Each row is shifted at random along 8 fixed directions that mean nothing.
Known rows, with every way that one mark hangs from another
G(S U(D)): [ 103  -57  426 -373 -820 -174   51   36 -541  107 -108  142  248  309
 -116 -356 -266  346 -136   67 -304  -28 -308 -549 -188   12  297 -449
  336  459 -445  -15 -105 -280 -382 -151 -283  -74  262   -6   21 -368
  121   32]
B(X(G J)): [-217  253 -264  153  360  -53  167  -58  452  521   18 -243  177 -109
  147  187 -109   37  293  -40  459 -172  348  440  131 -228 -173  376
 -170 -428  182 -402 -482  -34   70 -185  570  -67 -588  168  -66  141
 -180  -61]
U(A(V) S(J)): [-249  255  684 -155 -637 -298   53  239 -341 -219  554   31  121 -132
   -4   34  -68  192  107  232  122 -141 -297   68  168  200  146 -879
  -90 -347 -383 -329 -145 -631  -44  103  135 -322  172   55  -59  311
  329   31]
V(J(S(U W X))): [ -20  207  399 -436 -267   58   61   22 -589   65  109  277  326   35
   11 -149 -394  133   58  235 -282  162  -14 -426  154 -150  327 -140
  248  267 -294  153 -317    4  -73    1   30  -70  169  116  -63 -370
  -67  338]
X(G J U(A(V(D(B))) S)): [  96 -135 -102 -534  441  -89 -162  231 -283 -289 -530 -466 -277  444
  -38 -232 -128  239 -483 -190  583  271 -780 -118   94  468  -86 -375
  262  158   77  303   99   13 -293 -118  302 -193  -23  -94  584 -245
  186 -153]
U(D S(A(V))): [ 295  203   88  594  138  317 -110 -327  535  173  188 -169   90   64
  122  215  510   56  612 -106  551  -32  448  104  101 -399  503   -7
  -14  -77  144 -631 -215  192   13  167 -254 -306 -433   73 -727 -128
  279  331]
S(U(A(V(D(B)))) X(G J)): [  88  378   40   -4  145 -190 -164   -2 -146  772  115 -412   89  -40
 -258  185 -480  664 -160   58  890 -204 -110  163 -247  375 -457 -262
  113 -677  173  -81 -402 -148   -6 -348  862 -412 -295  268  162  389
  279  -17]
D(B U(A(S))): [-167  160 -238  324  139 -159   73   40 -220  432  204 -401   51   -8
  232  -42  384  577  -81   34  293  370 -320  172  376  -26 -193 -395
 -171 -107  114  -30   13 -243  131   69   13  -59 -365 -101  327   78
   45  -12]
S(A(V) W(D(B(X) U))): [-180   -4   39  312 -169 -365  201  -24 -442  794  267 -295  354  -12
 -206 -203  281  695  102  -20 -107  109 -157 -248  -31  -30   30   -8
  144  280 -169  176  -72    1  145  127 -107   99 -102   48   96  -93
 -125  172]
W(D(B U) V): [ 194  528  383  145  259  320  -88 -308 -165 -124  305   87 -156 -126
  241  207  232  230  -11  262  469  154 -158  149  439  153 -221 -796
   34 -636  172 -273  140 -187  213  -94  300 -287 -265  100 -202  -25
  714  273]
X(G(J) U): [-330   86  438 -111 -372 -423  166  246  168 -219    5  -56  100  -72
  126 -241  -23  -81  230 -164  159 -221   45  -45   32   96  444   67
  154  158 -211 -518 -285 -204 -235  145 -219   70  -16   73 -265 -139
  -56  -96]
S(A(V(D(B) J)) U): [ 334 -163  363   48  -97 -135 -246 -140 -232  341 -315  -22  -65  -45
 -161 -170 -152  231  -58  -14  625  -68 -136 -412 -234  219  316 -105
  320  327  207  -29 -152  347  -45   50   27   55  -48  -47 -201 -202
  193  172]
A(S(W) U(D) V): [ 330   61  423 -300 -127   88  -38  -56 -439  -93   31    1 -134  150
   13 -183 -131  135 -159  217  -20  534 -389 -138  194  123 -155 -806
  144  -18   40  237  100  -73   76   -6  109 -107   50  -42  193 -208
  194  320]
V(D(B(X(J(S(A)))) U)): [-137  641  336  419 -276  -39  263 -262 -367  882  867   25  445 -281
  302   89  584  711  409  602  109  401   49   21  820 -274   23 -678
  -26 -457 -331 -494 -361 -429  186  129 -157 -210 -502  184  -59  149
  230  425]
V(D J(S(A X(G)))): [-124 -214 -338   64  412 -281   15 -185  419  246 -125 -284 -125 -124
  152  -23  -16  -76  259 -249  394   -2  -79  229   76 -178   13  509
  -45  246  383 -308 -334  518  120  108  163  190 -271 -184   60   72
 -260 -147]
X(G S(A) U(D(B))): [ -59  115    1   82  425 -107   96   37  289 -282  -19 -326  -95  212
  293 -143  447   45  235 -183  323  267  -26   90  292    1  358  163
  257  209    8 -339 -169  130 -137  221 -366   11 -221   49  -44 -325
    5   74]
S(A(V) J U(D(B)) X): [  57   67  338 -335  -21 -319   -9  151 -661  222 -143  -24   97   18
   38 -176 -601  419 -433  187  238  236 -377 -202 -193  493 -255 -387
  327   10  125  370 -144 -152   -1 -205  538   61    5   45  490 -170
  -39  109]
W(D(B U(S))): [ 204 -124  421   13  -21   78 -144 -367 -301 -584   -8  152 -303   42
  281 -178  577 -205  401 -356  234  233 -297 -281  392 -187  600 -436
  202  463 -156 -569  180  254  104  125 -314  -34   55  142 -495 -629
  409  460]
S(X(G(J))): [-219  241 -409  194  535 -186  -40 -156  481 -559   32 -579 -125  114
  233  285    5  204   90 -717  396  -20 -177  247   31 -150 -176 -320
 -107 -438  148 -381  269   54  -93  -60  194 -404  -12   -1 -140  100
  295 -312]
W(D(B) V): [ -48  112  207  -71 -180 -114   42  -21 -299  -36  148 -108  134  207
 -176  -16   99  494 -139    5 -127   29 -374 -337  -87   59   14 -421
  175   56 -240  205  163 -160 -127    1 -129 -214  125  -64   50  -91
  416  -33]
S(J U W(D)): [-134  705   24  327  398  162   46 -157  390 -473  213 -334  111  107
  446  178  165  275  155 -195  -87  465  309  -58  314 -255  301 -549
  108 -170   99 -217  155  -88 -227  257 -588 -209 -100 -201 -287 -243
  185   -7]
G(J S(U(A D(B))) V): [  -3  -42  527  -32 -852 -342    5  109 -751 -163   80  -92  307  402
   29 -309  277  689 -103 -105 -177  148 -471 -778 -106  115  616 -809
  347  572 -684  -74  215 -396 -525   72 -762 -293  331  -98  -59 -453
  347   93]
D(U(A S)): [-167  -41   37  134 -372 -159  268  248 -416  633  170  -45  411   99
  130 -294  472  476  181  291 -226  312 -149 -205  484 -150  328   48
   26  427 -366   17 -276 -277  -25  207 -451  113 -252    7  215 -266
 -312  253]
V(D(B U)): [  34  175  291 -164 -124 -100  101   22 -430  436   -4  115  166  -54
  228 -314  -32  486 -274  576   56  436 -259 -150  541  173 -278 -507
  180 -126  112  213 -106 -371   31   36   18  217 -311  -94  481 -282
   10  130]
U(A(S) D(B(X))): [ -97  177   83 -350  -50  183 -258 -145  165 -555 -259    2    9  204
  231 -159 -285 -166 -139 -157  412 -172   97 -103   33 -263  362 -570
  -21  112  276 -218  -55 -275 -284   24   10 -179   -3  -89 -247 -484
  355 -174]
U(A D S(J W(V) X)): [-433  442  218  329  -56 -179    2  -65  239 -350  737 -391   99 -100
  137  338  351   82  667 -377  248 -210  170  325  156 -210  336 -547
 -253 -277 -240 -811  -80 -326    7  209  -26 -433  -67   38 -461  272
  204   23]
A(S(U W X)): [ -90 -265  237  -32   74 -371  283   29 -262  248  103   91   -1 -197
  123 -274   45 -254  356   26 -210  299   -5   55  202  -84  130  448
   81  485   11 -116 -351  336  363  152  149  505 -137   73   92 -232
 -650  387]
G(J(S) U(D) V): [-363  447  561    5 -549 -241   50   75  276 -120  191  -64  131 -263
  401 -101 -118   -5   10   59  376 -287   29  313  140  134   27 -802
 -158 -317  190 -820 -110 -745 -234    0  112  -48 -343 -321 -253  132
  152 -289]
G(J(S) V): [-312 -146 -197  407  409 -206  162  -19  652  -92 -175 -336  -98 -188
  493   11  414 -294  252 -327  430  -13   12  488  202 -157   32  233
 -332  147  513 -598   24   94   79  148  115  287 -652 -477 -109    3
 -318 -241]
A(S(X) U V): [ 391  301  153  107 -231   92 -141 -299 -401  510  346 -157  112   76
 -364  231 -199  572  -27  -56  310   33 -245 -177 -182 -145 -259 -707
   16 -468  -99  -45  -41  -12  183 -256  546 -584   12  352 -269  235
  522  323]
G(X(J U(S(A W(D))))): [-481  198  103 -194  -84 -344  192   99  271  246  -70 -324  199  -10
  -95 -218 -471 -133   97 -161   46 -410  322  145 -346   76  359  421
   70  323   43 -362 -583 -136 -278  -89  165  236 -132  -96  -49   32
 -481 -397]
B(D G X): [-235  -63 -468 -440  190  -91   20  -16   51 -117 -515  -88  108  253
  161 -220 -325   73 -353 -315 -114  -37 -376 -150  126 -348 -280 -274
   90  224  231  250  146   -4 -171  -80  230   20   58 -121  339 -429
  -23 -227]
A(S(U(D)) V(J)): [ 413 -147  595 -267 -257   63 -217 -172 -237  134 -284  252 -223 -135
   27 -161 -306 -301   92  101  554   12 -106 -120  -40  110  213 -314
  130  215  259 -311 -291  189  112 -106  424   76 -190   32 -233 -216
  110  353]
D(B U(A(V))): [  82 -289 -166  234  193 -202  139  192 -661  100  -91 -379   85  332
  147 -272  817  762 -211  -89  -15  778 -849 -448  518  153   35 -484
  165  418 -267  484  521   -1   36  267 -491  -43  -53 -116  467 -429
   72  264]
B(D G(S(W) X(J U(A)))): [ -56 -198  -17  -17  -40 -205  172 -142 -103  695 -204  -34   95   50
   -1 -205  -40 -175  313  -90  157 -241  138   44 -109 -166  221  463
  115  460 -112 -436 -532  293  -26 -250  301  177 -262  166  -76 -197
 -401  184]
V(D(B(G)) J(S(A))): [-160  380  238  -63 -268 -137 -102 -169 -109  384  393   78   63 -304
  140   65 -224  345   21  367  406 -120 -127  169  235  -71 -192 -558
  -43 -448  132 -268 -351 -199   49   -6  256 -249 -107  -48   41  306
  450  -20]
V(J(S(A U(D) W X(G)))): [-187   24 -301  -42  382 -207  -87  -44  219  249 -126 -398  -63  -68
   60   29 -360  -12  297 -496  456 -158   96  244 -283  -82   88  567
   61  278  319 -296 -455  479   18  -84  373    0 -152   -2  -49   22
 -295  -56]
V(D(U) J(S)): [  50   48  265 -275   12  129 -196 -236   70 -236 -236  140 -261 -221
  327 -130 -126 -297   87  -18  544  -18 -199   54  395  -58  146 -450
  -26   99  394 -507 -118   76   31   45  196  106 -223 -212 -164 -192
  206   -8]
U(D S(A J W X)): [-238  182   13  -71  227 -283   66  -54  -55  130  273 -238  -50 -156
  131  139 -416    9  229  -80  187  -34   10  499  -76   74 -274  -65
  -95 -239  148 -279 -369  -55  169 -210  659    0 -126   32  258  278
 -256  -25]
V(D(B) J(S(A U X(G)))): [   8  180 -139  162  154 -253  -33 -186 -230  578  233 -284  133  -23
   66   22   87  644   95  -44  283  305 -229 -170  180 -118  -25  -59
  187   32   -5  -66 -241  264   52   57  -12 -181 -146   63  118   11
   81  178]
V(D(U) J(S(A))): [ 383 -242  433 -237 -427  169 -106 -219 -577  -95 -167  350   34  189
   12 -280  194  160  188   98  -73  249 -347 -802  228 -163  784 -216
  429  795 -375  -29  -75  410 -164  190 -690  -25  299   10 -294 -589
  328  405]
G(J S(W) V(D(U(A))) X): [-254  113  341  366 -657 -420  342   -5 -233  789  389 -148  555  -25
  122 -293  274  653   71  487 -283  116  116 -172  312    6  122 -347
  -39   71 -263 -223 -179 -547 -171  179 -456  207 -315 -281  142  -41
 -327  -72]

Rows
[-107  224  -87  313  309  164  102 -401  118  280  195 -143   27 -149
  319  146  521 -123  691 -338  283   83  140  221  461 -566  183 -141
 -116   77   19 -795 -163  226  226  -19  191  -55 -500  126 -428 -152
  -41  363]
B(D(U) X(J(S(W))))
[-159  287    2 -234  183  -78   66  -74  -43 -260  185 -329  -19  164
   -2   -3   59   29  231 -379   70  -27 -269  111  239 -152  -42 -524
   68  -83 -196 -387    3 -133  -52  -55  241 -257   54  167  -17  -36
   55   70]
B(X(S(W) U(D)))
[-240  338   -3 -165 -104  -26  -24  120  202   64  105 -199  102   28
  210  -28 -199  126  -30  149  295 -107  -23  359  210  -10 -116 -470
 -172 -290  179 -273 -273 -552 -170  -60  197 -184 -244 -147  194  123
   47 -217]
U(A D S)
[ 279   -3  104  -41  358  194 -162 -235  -70  179 -267  105 -221  -92
  353  -63   17 -217  184  -52  646  180  -38  154  160  -78    0   24
   98  170  447 -368 -249  305  185 -197  450   67 -493   41 -110 -385
   33  415]
J(S(U(D(B))))
[-167   87   28 -112 -311 -333   29  256 -187  183  -26 -285  156  129
   16 -201  -64  431  -52 -167   87   11 -342 -163  -27  133   83 -360
  139  241 -145  -72  -94 -277 -246   23 -199 -118   82  -57  198  -34
  -36  -81]
S(U(A D))
[ -86   76  -60  149  126 -175   24  185 -320  641  101 -322   54  -79
 -212  135  -75  401   34    9  320 -130 -226  121 -116  271 -167   44
  -61  -51  -27   88 -194   77  111 -111  403 -134 -127  -26  193  370
  -96   72]
S(U(A) W(V(J)))
[-342  -21  210 -222  -99 -266  -94  120  197 -200 -195 -255 -121  -77
  -46 -139 -360 -226   49 -326  249 -270   11   84 -241   59  219  -67
  -62  378  316 -254 -174  -32 -125  123  192  226 -102 -347  -35  -39
 -217 -312]
A(U(S(J W(V(D)))))
[-283 -371  541 -250  -98 -542  200  198 -341  -54   19   88 -164 -242
 -116 -216 -213 -527  291 -116  129 -389 -165  169 -221  390  293  482
   75  501 -130 -383 -403  228  220  -29  558  426   72  100  -27   33
 -493  117]
G(X(U(S(A J W(V)))))
[-461   20  472  148 -456 -645  330   78 -509   18  483   97  281 -162
  268 -274  131  223  262   61 -400  170   26 -175  136  -51  438  -49
  186  369 -462 -230 -216 -100   35  258 -383  230  201   61  -48 -256
 -233  184]
D(B(G(S(A J W X) U)))
[-471  339  353  268 -837 -382  279   92  -45  322  506 -111  562   -1
  250 -231  521  565  198  156 -225   28   50 -220  486 -327  394 -670
  -46   39 -423 -506 -119 -710 -237  388 -676  -83 -175  -48 -215 -124
   71  -31]
B(D(U(A(S))) X(G(J V)))
[   0  376   66  329  340  323 -246 -248  677 -294  -43 -348  -25  111
  -16  273  160 -171  548 -544  620 -373  564   22 -154 -366  697   81
   20  112  209 -731 -176  264 -225  166 -124 -268 -317  -49 -853 -179
  230    5]
X(U(S(J W(V(D)))))
[  79  138  272  308  382    2   47 -213 -280   61  223  -26   32  -71
  178   62  273  287  232  137  198  330   79 -131  269   85  189  -69
  205   41   39  -37  -29  255  210  184  -81  112 -185   36  -92 -272
   77  350]
S(A J W(V(D(B U))) X)
[ 173  180  420  -62   59  220  -26 -137    5 -385   67    4 -124  123
  -97  108 -110 -233  410 -149  234 -151  274  -85 -212  -33  679   90
  237  156 -243 -396 -336  319 -128  -42 -109 -192  192  230 -603 -116
  238  202]
X(J S(A(U) W))
[ -35  115   55 -147  179 -236  235  190 -525  247  234 -332  -30  189
   75  -38  142  359   69  127  -99  479 -513  146  300  269 -230 -380
  121   23 -348   45 -143 -152   20 -126  146  -84  -62   49  624  144
 -225  218]
X(S(J W) U(A D))
